Here is a tiny trained network, its code and every weight. The questions are about switching its units off for an input and a class, where a switched-off unit gives its printed mean instead of its output.

import numpy as np


def w(rows, s, z=0):
    codes = np.array(rows[::2]) - 128.0
    scale = np.full(codes.shape[1], s)
    scale[-1] = z or s
    return codes * scale


def f(y):
    return y / 2 * (1 + np.tanh(0.7978845608 * (y + 0.044715 * y**3)))


def log_softmax(a):
    a = a - a.max(-1, keepdims=True)
    return a - np.log(np.exp(a).sum(-1, keepdims=True))


def net(x, mask):
    res = np.array(x, float).reshape(1, 2) / 4 @ E
    y = f(res @ A[0][:, :-1].T + A[0][:, -1])
    res = res + np.where(mask, y, B[0][:, -1]) @ B[0][:, :-1]
    return log_softmax(res[-1] @ U[:, :-1].T + U[:, -1])


A, B = {}, {}
E = w([
[218,168,151,174,78,118,169,97,129,14,170],'x0',
[179,95,148,96,8,169,125,56,112,192,136],'x1',
],0.014)
A[0] = w([
[210,91,143,101,142,98,100,138,109,183,154,236],'n1',
[181,114,150,173,73,96,125,49,145,212,76,19],'n2',
[124,205,108,221,204,39,122,175,97,37,184,252],'n3',
[118,117,69,176,226,99,43,179,102,105,125,255],'n4',
[129,136,239,171,69,206,188,87,69,160,101,111],'n5',
[108,175,129,119,164,79,145,204,136,60,50,22],'n6',
[131,72,105,51,164,132,74,203,105,168,62,18],'n7',
[173,109,70,168,136,80,157,125,71,31,157,51],'n8',
[183,219,148,204,57,131,202,102,34,11,255,228],'n9',
[173,160,176,140,102,112,125,151,141,68,149,37],'n10',
],0.0086,0.0067)
B[0] = w([
[149,30,171,67,108,141,182,144,93,195,121,165],'n1',
[141,108,94,165,43,65,62,101,208,71,208,163],'n2',
[145,85,120,81,85,84,198,74,83,180,191,249],'n3',
[110,62,124,89,92,126,170,58,90,159,190,223],'n4',
[158,38,133,120,84,78,122,85,148,99,184,173],'n5',
[159,134,133,152,47,85,149,60,199,114,207,177],'n6',
[100,125,10,212,150,86,87,127,180,119,116,172],'n7',
[95,105,43,199,98,96,142,122,154,184,91,169],'n8',
[71,49,118,165,150,103,162,78,52,155,107,248],'n9',
[72,209,31,192,125,70,43,139,179,156,112,156],'n10',
],0.012,0.021)
U = w([
[190,135,102,143,64,111,131,112,193,92,203,71],'0',
[59,119,23,202,162,114,90,141,175,176,66,52],'1',
[146,92,163,54,146,165,160,142,65,179,96,225],'2',
[209,233,225,125,175,172,154,217,108,95,58,3],'3',
[177,222,188,152,113,200,166,125,115,111,2,3],'4',
],0.012,0.0068)

Each question gives the input, the list of numbers given to net, and the class t.
The units are the neurons (one row each of A and B). Each row of codes is followed by its name. A weight is (code - 128) times the scale printed after its matrix; where a second scale follows, it is the last column's (A, B and U).
mask holds one flag per neuron, in row order. A switched-off neuron (its flag False) gives its mean, the last column of its row in B, instead of its output. The means were averaged over made-up inputs and are rounded, as every weight is.
A unit's drop is (log p(t) with every unit on - log p(t) with that unit switched off) / (log p(t) with every unit on - log p(t) with every unit switched off).
The circuit of an input: a set's keep is (log p(t) with only the set's units on - log p(t) with every unit switched off) / (log p(t) with every unit on - log p(t) with every unit switched off). Starting from all 10 units, units are removed one at a time, each time the one whose removal leaves the highest keep (on an exact tie, the one counted first), for as long as the keep stays at least 0.8.
units of the circuit, in order: the units of the circuit, biggest drop first
unit that matters most: the unit with the biggest drop
k most important neurons: the k neurons with the biggest drops, biggest first
drop of u: that unit's drop, to one decimal
input [8,3], class 1: unit that matters most => n9
input [2,3], class 2: units of the circuit, in order => (n6, n7)
input [3,3], class 2: units of the circuit, in order => (n6, n9)
input [-3,0], class 2: 4 most important neurons => (n10, n8, n2, n6)
input [0,3], class 2: 2 most important neurons => (n6, n7)
input [-7,6], class 1: 2 most important neurons => (n7, n3)
input [-3,3], class 2: 2 most important neurons => (n6, n10)
input [-1,-5], class 0: 2 most important neurons => (n9, n6)
input [-7,7], class 0: 2 most important neurons => (n2, n9)
input [8,7], class 1: 2 most important neurons => (n9, n10)
input [-8,-8], class 0: 2 most important neurons => (n6, n4)
input [3,1], class 2: 2 most important neurons => (n7, n2)
input [-5,6], class 0: 2 most important neurons => (n2, n9)
input [-6,-7], class 0: units of the circuit, in order => (n6)
input [2,2], class 2: 2 most important neurons => (n7, n6)
input [4,-1], class 1: drop of n9 => 0.0
input [3,-2], class 2: drop of n3 => 0.1
input [6,4], class 1: drop of n9 => 0.4
